Here is a tiny trained network, its code and every weight. The questions are about switching its units off for an input and a class, where a switched-off unit gives its printed mean instead of its output.

import numpy as np


def w(rows, s, z=0):
    codes = np.array(rows[::2]) - 128.0
    scale = np.full(codes.shape[1], s)
    scale[-1] = z or s
    return codes * scale


def norm(h):
    return h / np.sqrt((h * h).mean(-1, keepdims=True) + 1e-5)


def f(y):
    return y / 2 * (1 + np.tanh(0.7978845608 * (y + 0.044715 * y**3)))


def log_softmax(a):
    a = a - a.max(-1, keepdims=True)
    return a - np.log(np.exp(a).sum(-1, keepdims=True))


def net(x, mask):
    res = np.array(x, float).reshape(1, 5) / 4 @ E
    u = 0
    for l in range(2):
        y = f(norm(res) @ A[l][:, :-1].T + A[l][:, -1])
        res = res + np.where(mask[u : u + 9], y, B[l][:, -1]) @ B[l][:, :-1]
        u += 9
    return log_softmax(norm(res)[-1] @ U[:, :-1].T + U[:, -1])


A, B = {}, {}
E = w([
[134,144,48,248],'x0',
[109,125,91,101],'x1',
[228,191,64,69],'x2',
[20,50,127,85],'x3',
[218,41,151,144],'x4',
],0.0018)
A[0] = w([
[134,206,88,37,251],'0.n1',
[128,198,176,207,238],'0.n2',
[252,137,65,206,229],'0.n3',
[150,28,101,67,108],'0.n4',
[74,26,197,25,146],'0.n5',
[50,87,119,152,114],'0.n6',
[192,31,156,104,161],'0.n7',
[141,182,142,87,103],'0.n8',
[230,163,109,192,201],'0.n9',
],0.0042,0.0011)
B[0] = w([
[66,56,136,192,212],'0.n1',
[75,157,122,83,180],'0.n2',
[148,23,253,30,254],'0.n3',
[119,199,181,92,150],'0.n4',
[207,104,105,153,212],'0.n5',
[88,74,119,181,147],'0.n6',
[183,217,137,93,165],'0.n7',
[91,177,66,131,141],'0.n8',
[168,65,177,20,217],'0.n9',
],0.0031,0.0025)
A[1] = w([
[79,245,133,177,253],'1.n1',
[177,107,121,58,159],'1.n2',
[146,123,160,153,67],'1.n3',
[165,31,207,22,175],'1.n4',
[255,148,171,86,160],'1.n5',
[111,187,70,86,227],'1.n6',
[65,77,221,101,173],'1.n7',
[101,142,103,174,228],'1.n8',
[171,117,81,162,243],'1.n9',
],0.0046,0.0012)
B[1] = w([
[142,77,149,4,147],'1.n1',
[164,119,171,191,177],'1.n2',
[111,178,129,98,124],'1.n3',
[184,140,158,134,252],'1.n4',
[181,83,207,98,220],'1.n5',
[134,54,165,118,147],'1.n6',
[192,87,12,145,175],'1.n7',
[109,105,104,53,137],'1.n8',
[127,109,179,85,137],'1.n9',
],0.0036,0.0044)
U = w([
[61,78,86,222,165],'0',
[19,149,122,37,111],'1',
[254,108,252,97,204],'2',
[118,246,123,196,3],'3',
],0.0067,0.0047)

Each question gives the input, the list of numbers given to net, and the class t.
The units are the neurons (one row each of A and B). Each row of codes is followed by its name. A weight is (code - 128) times the scale printed after its matrix; where a second scale follows, it is the last column's (A, B and U).
mask holds one flag per neuron, layer by layer. A switched-off neuron (its flag False) gives its mean, the last column of its row in B, instead of its output. The means were averaged over made-up inputs and are rounded, as every weight is.
A unit's drop is (log p(t) with every unit on - log p(t) with that unit switched off) / (log p(t) with every unit on - log p(t) with every unit switched off).
unit that matters most: the unit with the biggest drop
k most important neurons: the k neurons with the biggest drops, biggest first
k most important neurons of layer l: the k neurons of layer l with the biggest drops, biggest first
drop of u: that unit's drop, to one decimal
input [-4,7,-3,4,-1], class 0: 3 most important neurons of layer 0 -> [0.n3, 0.n9, 0.n5]
input [0,7,-2,-3,0], class 0: unit that matters most -> 1.n7
input [-7,-1,6,5,-5], class 0: 4 most important neurons -> [0.n1, 0.n3, 0.n9, 1.n5]
input [4,-2,-6,-6,-5], class 1: 2 most important neurons of layer 1 -> [1.n1, 1.n5]
input [2,-3,-7,-6,-1], class 0: 2 most important neurons of layer 0 -> [0.n7, 0.n4]
input [-3,-7,7,5,-5], class 0: 2 most important neurons of layer 0 -> [0.n1, 0.n7]
input [-6,4,-2,6,-8], class 0: 2 most important neurons of layer 1 -> [1.n7, 1.n5]
input [-6,4,-5,-6,-4], class 1: 2 most important neurons of layer 0 -> [0.n3, 0.n9]
input [-2,0,7,2,-4], class 1: 2 most important neurons -> [0.n3, 0.n1]
input [-2,-1,-6,8,4], class 0: 3 most important neurons of layer 0 -> [0.n3, 0.n9, 0.n6]
input [3,8,1,1,-5], class 0: drop of 0.n1 -> 0.2
input [-7,-2,-2,0,-7], class 0: drop of 1.n7 -> 0.2
input [-5,1,-2,-8,-5], class 1: drop of 0.n3 -> 0.4
input [-6,-7,-8,-5,-7], class 1: unit that matters most -> 1.n1
